Below is a small trained network, with its code and all its weights. Each question gives an input and a class and asks what happens when units are switched off, that is, made to give their printed mean instead of their output.

import numpy as np


def w(rows, s, z=0):
    codes = np.array(rows[::2]) - 128.0
    scale = np.full(codes.shape[1], s)
    scale[-1] = z or s
    return codes * scale


def f(y):
    return np.maximum(y, 0)


def log_softmax(a):
    a = a - a.max(-1, keepdims=True)
    return a - np.log(np.exp(a).sum(-1, keepdims=True))


def net(x, mask):
    res = np.array(x, float).reshape(1, 8) / 4 @ E
    y = f(res @ A[0][:, :-1].T + A[0][:, -1])
    res = res + np.where(mask, y, B[0][:, -1]) @ B[0][:, :-1]
    return log_softmax(res[-1] @ U[:, :-1].T + U[:, -1])


A, B = {}, {}
E = w([
[128,72,191,124,176,136,112,62,102,152,200,130],'x0',
[112,143,91,108,123,101,72,92,210,107,117,95],'x1',
[93,184,77,119,98,118,130,126,143,106,112,116],'x2',
[156,125,86,161,205,173,168,134,165,23,213,58],'x3',
[203,91,135,129,74,135,123,179,172,118,80,123],'x4',
[103,76,104,249,173,60,115,179,141,120,109,137],'x5',
[187,189,162,134,102,67,184,83,192,151,159,139],'x6',
[181,175,56,94,168,108,100,126,138,210,128,194],'x7',
],0.013)
A[0] = w([
[105,24,109,211,254,121,111,131,155,109,181,79,44],'neuron 1',
[88,84,243,232,183,80,183,73,122,123,173,101,2],'neuron 2',
[75,112,173,55,97,207,118,86,73,71,149,60,16],'neuron 3',
[150,53,159,158,156,149,123,215,51,175,109,177,25],'neuron 4',
[192,225,71,96,230,137,148,88,132,132,233,107,42],'neuron 5',
[81,157,19,161,145,91,138,184,111,76,87,95,89],'neuron 6',
[61,191,38,157,115,107,93,195,107,102,85,129,52],'neuron 7',
[120,66,84,172,224,143,75,109,154,64,150,116,14],'neuron 8',
[212,119,128,170,71,126,192,177,246,40,91,76,48],'neuron 9',
[153,183,82,113,159,160,157,75,128,119,195,150,21],'neuron 10',
],0.0078,0.0055)
B[0] = w([
[129,74,88,140,236,92,2,110,129,108,159,80,249],'neuron 1',
[97,154,228,212,119,45,176,55,107,64,182,180,221],'neuron 2',
[81,89,217,66,79,202,106,112,102,76,108,62,205],'neuron 3',
[179,67,128,125,145,180,180,150,66,205,142,200,191],'neuron 4',
[153,203,41,71,202,171,219,71,151,79,149,141,202],'neuron 5',
[85,131,107,192,131,177,159,161,195,128,60,89,207],'neuron 6',
[43,108,80,183,134,131,191,131,179,127,28,173,194],'neuron 7',
[141,53,82,120,209,191,62,126,192,150,162,86,208],'neuron 8',
[201,182,61,164,10,98,88,250,66,135,200,44,234],'neuron 9',
[123,177,110,79,161,120,181,128,132,145,176,165,168],'neuron 10',
],0.0066,0.016)
U = w([
[141,215,77,40,180,162,199,76,165,105,167,136,251],'0',
[183,57,149,121,148,152,158,167,25,207,88,232,84],'1',
[150,195,129,32,50,27,32,60,206,254,19,225,64],'2',
[118,56,97,153,233,138,56,123,146,85,169,87,32],'3',
[29,132,66,194,129,139,154,174,172,120,15,140,175],'4',
[55,91,208,38,72,211,124,103,85,81,114,82,227],'5',
[204,158,84,160,48,120,125,215,144,107,132,78,136],'6',
[93,126,214,206,141,56,174,85,114,77,188,140,54],'7',
],0.0095,0.0022)

Each question gives the input, the list of numbers given to net, and the class t.
The units are the neurons (one row each of A and B). Each row of codes is followed by its name. A weight is (code - 128) times the scale printed after its matrix; where a second scale follows, it is the last column's (A, B and U).
mask holds one flag per neuron, in row order. A switched-off neuron (its flag False) gives its mean, the last column of its row in B, instead of its output. The means were averaged over made-up inputs and are rounded, as every weight is.
A unit's drop is (log p(t) with every unit on - log p(t) with that unit switched off) / (log p(t) with every unit on - log p(t) with every unit switched off).
most important unit: the unit with the biggest drop
top k neurons: the k neurons with the biggest drops, biggest first
drop of u: that unit's drop, to one decimal
input [-6,-7,-1,8,-2,5,8,-2], class 6: most important unit : neuron 9
input [-2,-7,-7,5,-5,-6,-3,0], class 0: top 2 neurons : neuron 5; neuron 10
input [2,-7,6,7,4,-3,-4,-1], class 5: top 2 neurons : neuron 3; neuron 1
input [6,3,7,6,6,6,7,6], class 0: top 2 neurons : neuron 5; neuron 10
input [8,3,-1,-6,-2,-7,6,5], class 0: top 2 neurons : neuron 5; neuron 10
input [0,-4,-8,2,3,-1,-1,-5], class 7: top 2 neurons : neuron 2; neuron 8
input [-7,3,-1,7,-1,8,-3,7], class 4: top 2 neurons : neuron 7; neuron 6
input [6,8,-2,5,2,-2,4,-1], class 0: top 2 neurons : neuron 5; neuron 10
input [-5,7,8,0,2,-3,2,3], class 4: top 2 neurons : neuron 7; neuron 6
input [8,-5,2,0,6,1,1,-1], class 7: top 2 neurons : neuron 2; neuron 8
input [8,-8,-7,4,5,1,2,2], class 7: top 2 neurons : neuron 2; neuron 1
input [3,0,8,1,-1,0,-7,-7], class 5: drop of neuron 3 : 2.7
input [1,7,3,5,-4,-3,-7,6], class 0: drop of neuron 5 : 1.3
input [-2,8,1,0,1,-2,-3,0], class 4: drop of neuron 8 : 0.0
input [4,0,3,-6,4,6,-4,3], class 1: most important unit : neuron 4
